Below is a small trained network, with its code and all its weights. Each question gives an input and a class and asks what happens when units are switched off, that is, made to give their printed mean instead of their output.

import numpy as np


def w(rows, s, z=0):
    codes = np.array(rows[::2]) - 128.0
    scale = np.full(codes.shape[1], s)
    scale[-1] = z or s
    return codes * scale


def f(y):
    return y / 2 * (1 + np.tanh(0.7978845608 * (y + 0.044715 * y**3)))


def log_softmax(a):
    a = a - a.max(-1, keepdims=True)
    return a - np.log(np.exp(a).sum(-1, keepdims=True))


def net(x, mask):
    res = np.array(x, float).reshape(1, 3) / 4 @ E
    y = f(res @ A[0][:, :-1].T + A[0][:, -1])
    res = res + np.where(mask, y, B[0][:, -1]) @ B[0][:, :-1]
    return log_softmax(res[-1] @ U[:, :-1].T + U[:, -1])


A, B = {}, {}
E = w([
[224,94,98],'x0',
[170,234,55],'x1',
[213,207,254],'x2',
],0.008)
A[0] = w([
[100,127,113,62],'n0',
[129,89,154,51],'n1',
[150,163,188,74],'n2',
[142,126,128,73],'n3',
[94,103,65,95],'n4',
[145,147,160,93],'n5',
[114,117,99,69],'n6',
[112,87,168,62],'n7',
[1,210,154,1],'n8',
[138,134,137,45],'n9',
[134,179,91,67],'n10',
[134,151,108,28],'n11',
[133,200,82,78],'n12',
[128,174,99,28],'n13',
[94,113,91,52],'n14',
[163,113,118,45],'n15',
[142,185,89,82],'n16',
[135,154,167,62],'n17',
[148,149,166,72],'n18',
[157,113,118,135],'n19',
[146,139,150,73],'n20',
[159,127,134,67],'n21',
[162,91,96,61],'n22',
[134,138,140,87],'n23',
[181,100,107,53],'n24',
[125,108,143,51],'n25',
[151,154,174,88],'n26',
[133,79,158,43],'n27',
[112,57,183,55],'n28',
[110,108,82,73],'n29',
[128,169,102,74],'n30',
[222,76,94,22],'n31',
[113,115,97,62],'n32',
[110,135,132,106],'n33',
],0.019,0.0076)
B[0] = w([
[83,167,154,132],'n0',
[74,96,156,150],'n1',
[98,156,83,254],'n2',
[96,145,158,112],'n3',
[107,146,61,249],'n4',
[103,141,109,188],'n5',
[80,142,128,148],'n6',
[77,81,151,181],'n7',
[188,204,253,240],'n8',
[73,145,161,111],'n9',
[94,78,135,186],'n10',
[44,119,197,120],'n11',
[105,50,119,231],'n12',
[57,100,167,151],'n13',
[82,157,115,177],'n14',
[84,158,194,128],'n15',
[111,63,123,211],'n16',
[74,160,124,179],'n17',
[93,149,111,195],'n18',
[159,138,131,165],'n19',
[89,149,135,152],'n20',
[95,156,152,139],'n21',
[80,180,180,163],'n22',
[101,135,135,126],'n23',
[111,155,205,165],'n24',
[70,114,161,118],'n25',
[106,146,91,228],'n26',
[81,88,152,164],'n27',
[112,43,121,237],'n28',
[81,149,105,190],'n29',
[97,96,142,160],'n30',
[161,201,239,228],'n31',
[72,145,129,151],'n32',
[129,140,143,123],'n33',
],0.06,0.0061)
U = w([
[8,184,67,54],'0',
[49,3,174,22],'1',
[97,163,229,252],'2',
[187,98,49,184],'3',
],0.0072,0.0035)

Each question gives the input, the list of numbers given to net, and the class t.
The units are the neurons (one row each of A and B). Each row of codes is followed by its name. A weight is (code - 128) times the scale printed after its matrix; where a second scale follows, it is the last column's (A, B and U).
mask holds one flag per neuron, in row order. A switched-off neuron (its flag False) gives its mean, the last column of its row in B, instead of its output. The means were averaged over made-up inputs and are rounded, as every weight is.
A unit's drop is (log p(t) with every unit on - log p(t) with that unit switched off) / (log p(t) with every unit on - log p(t) with every unit switched off).
The circuit of an input: a set's keep is (log p(t) with only the set's units on - log p(t) with every unit switched off) / (log p(t) with every unit on - log p(t) with every unit switched off). Starting from the 12 units with the biggest drops (on a tie, the unit counted first), units are removed one at a time, each time the one whose removal leaves the highest keep (on an exact tie, the one counted first), for as long as the keep stays at least 0.8.
circuit, biggest first: the units of the circuit, biggest drop first
most important unit: the unit with the biggest drop
top k neurons: the k neurons with the biggest drops, biggest first
drop when u is switched off: that unit's drop, to one decimal
input [-3,-5,5], class 0: most important unit -> n2
input [-8,-6,8], class 0: top 3 neurons -> [n2; n26; n31]
input [4,1,0], class 2: top 2 neurons -> [n4; n31]
input [7,6,0], class 2: top 3 neurons -> [n31; n28; n24]
input [-8,0,-7], class 2: top 2 neurons -> [n8; n2]
input [8,-8,-8], class 0: top 2 neurons -> [n4; n29]
input [8,-7,-2], class 2: top 3 neurons -> [n31; n22; n12]
input [5,8,7], class 1: top 4 neurons -> [n12; n16; n10; n4]
input [8,-3,8], class 0: top 3 neurons -> [n2; n26; n8]
input [6,5,1], class 2: top 3 neurons -> [n31; n28; n24]
input [-1,-4,2], class 1: top 3 neurons -> [n4; n28; n7]
input [-1,-3,1], class 3: drop when n6 is switched off -> 0.0
input [-5,-2,-3], class 2: drop when n8 is switched off -> 0.8
input [-7,0,-2], class 2: circuit, biggest first -> [n8]
input [-5,0,-4], class 2: drop when n8 is switched off -> 2.4
input [7,4,8], class 0: drop when n2 is switched off -> 0.8
